Below is a small trained network, with its code and all its weights. Each question gives an input and a class and asks what happens when units are switched off, that is, made to give their printed mean instead of their output.

import numpy as np


def w(rows, s, z=0):
    codes = np.array(rows[::2]) - 128.0
    scale = np.full(codes.shape[1], s)
    scale[-1] = z or s
    return codes * scale


def f(y):
    return y / 2 * (1 + np.tanh(0.7978845608 * (y + 0.044715 * y**3)))


def log_softmax(a):
    a = a - a.max(-1, keepdims=True)
    return a - np.log(np.exp(a).sum(-1, keepdims=True))


def net(x, mask):
    res = np.array(x, float).reshape(1, 8) / 4 @ E
    y = f(res @ A[0][:, :-1].T + A[0][:, -1])
    res = res + np.where(mask, y, B[0][:, -1]) @ B[0][:, :-1]
    return log_softmax(res[-1] @ U[:, :-1].T + U[:, -1])


A, B = {}, {}
E = w([
[104,160,111,91,224,170,178],'x0',
[180,188,107,196,222,104,141],'x1',
[197,93,129,2,107,110,87],'x2',
[19,108,18,118,84,166,134],'x3',
[130,26,224,170,191,144,150],'x4',
[161,119,101,46,204,26,140],'x5',
[173,81,125,135,122,149,185],'x6',
[56,193,106,200,185,50,107],'x7',
],0.0083)
A[0] = w([
[145,151,89,111,196,81,136,214],'N1',
[87,133,113,166,123,154,131,174],'N2',
[151,143,108,126,146,123,132,130],'N3',
[102,157,66,54,7,121,100,255],'N4',
[127,146,91,110,70,134,108,49],'N5',
[80,127,111,179,111,158,130,252],'N6',
[109,110,120,143,127,134,136,109],'N7',
[190,72,220,93,126,127,129,249],'N8',
[138,112,156,130,153,122,134,177],'N9',
[127,129,127,151,117,134,156,106],'N10',
[163,97,194,117,134,127,127,86],'N11',
[119,131,87,94,75,126,115,139],'N12',
[139,150,115,119,121,113,136,28],'N13',
[119,143,134,128,132,86,169,114],'N14',
[129,147,130,91,160,159,115,104],'N15',
[89,122,127,146,126,135,144,174],'N16',
[146,150,95,125,202,95,137,201],'N17',
],0.017,0.002)
B[0] = w([
[91,139,75,124,171,84,126,208],'N1',
[115,115,141,110,142,202,140,175],'N2',
[98,110,117,113,142,129,130,149],'N3',
[139,139,113,120,4,123,126,254],'N4',
[145,116,123,108,103,141,147,174],'N5',
[119,143,140,155,138,188,128,192],'N6',
[123,151,141,137,124,133,112,140],'N7',
[165,88,192,131,139,88,131,247],'N8',
[133,111,139,127,134,104,123,160],'N9',
[121,136,150,123,138,139,98,141],'N10',
[164,120,150,128,144,114,138,192],'N11',
[129,132,126,142,77,112,123,183],'N12',
[105,110,120,127,121,128,139,138],'N13',
[120,115,111,107,145,141,122,148],'N14',
[128,128,117,151,119,111,122,150],'N15',
[129,150,138,128,138,167,132,155],'N16',
[111,154,71,120,167,93,117,203],'N17',
],0.03,0.018)
U = w([
[194,107,198,148,131,91,137,197],'0',
[146,166,112,116,4,121,137,133],'1',
[96,181,76,128,159,93,123,9],'2',
[103,185,164,194,133,213,141,153],'3',
],0.011,0.0014)

Each question gives the input, the list of numbers given to net, and the class t.
The units are the neurons (one row each of A and B). Each row of codes is followed by its name. A weight is (code - 128) times the scale printed after its matrix; where a second scale follows, it is the last column's (A, B and U).
mask holds one flag per neuron, in row order. A switched-off neuron (its flag False) gives its mean, the last column of its row in B, instead of its output. The means were averaged over made-up inputs and are rounded, as every weight is.
A unit's drop is (log p(t) with every unit on - log p(t) with that unit switched off) / (log p(t) with every unit on - log p(t) with every unit switched off).
The circuit of an input: a set's keep is (log p(t) with only the set's units on - log p(t) with every unit switched off) / (log p(t) with every unit on - log p(t) with every unit switched off). Starting from the 12 units with the biggest drops (on a tie, the unit counted first), units are removed one at a time, each time the one whose removal leaves the highest keep (on an exact tie, the one counted first), for as long as the keep stays at least 0.8.
units of the circuit, in order: the units of the circuit, biggest drop first
top k neurons: the k neurons with the biggest drops, biggest first
drop of u: that unit's drop, to one decimal
input [-5,2,5,1,4,0,7,8], class 0: units of the circuit, in order : N4
input [0,5,7,4,4,-6,7,3], class 3: top 3 neurons : N4, N8, N11
input [-1,-3,-5,-7,3,1,-3,7], class 2: units of the circuit, in order : N8, N4
input [-4,-3,-7,5,-4,0,-1,6], class 3: top 3 neurons : N6, N2, N16
input [-8,5,8,-7,-8,3,5,5], class 2: top 2 neurons : N1, N17
input [-7,3,-6,3,-6,-4,-8,5], class 3: top 2 neurons : N6, N2
input [-4,-3,4,1,2,7,-1,-5], class 0: top 2 neurons : N8, N11
input [-1,5,-1,-7,7,-1,-6,6], class 2: top 2 neurons : N17, N1
input [-1,5,-1,6,-8,8,0,3], class 2: top 2 neurons : N1, N17
input [7,5,2,1,-4,-1,4,-6], class 2: drop of N4 : 0.2
input [-3,4,1,3,5,5,2,-7], class 0: drop of N4 : 0.0
input [-1,-4,-5,-8,8,-6,-7,8], class 3: drop of N6 : 0.1
input [-3,6,5,0,0,-7,3,1], class 0: drop of N4 : 1.9
input [-7,-3,8,-8,-1,1,-2,-3], class 0: top neuron : N8
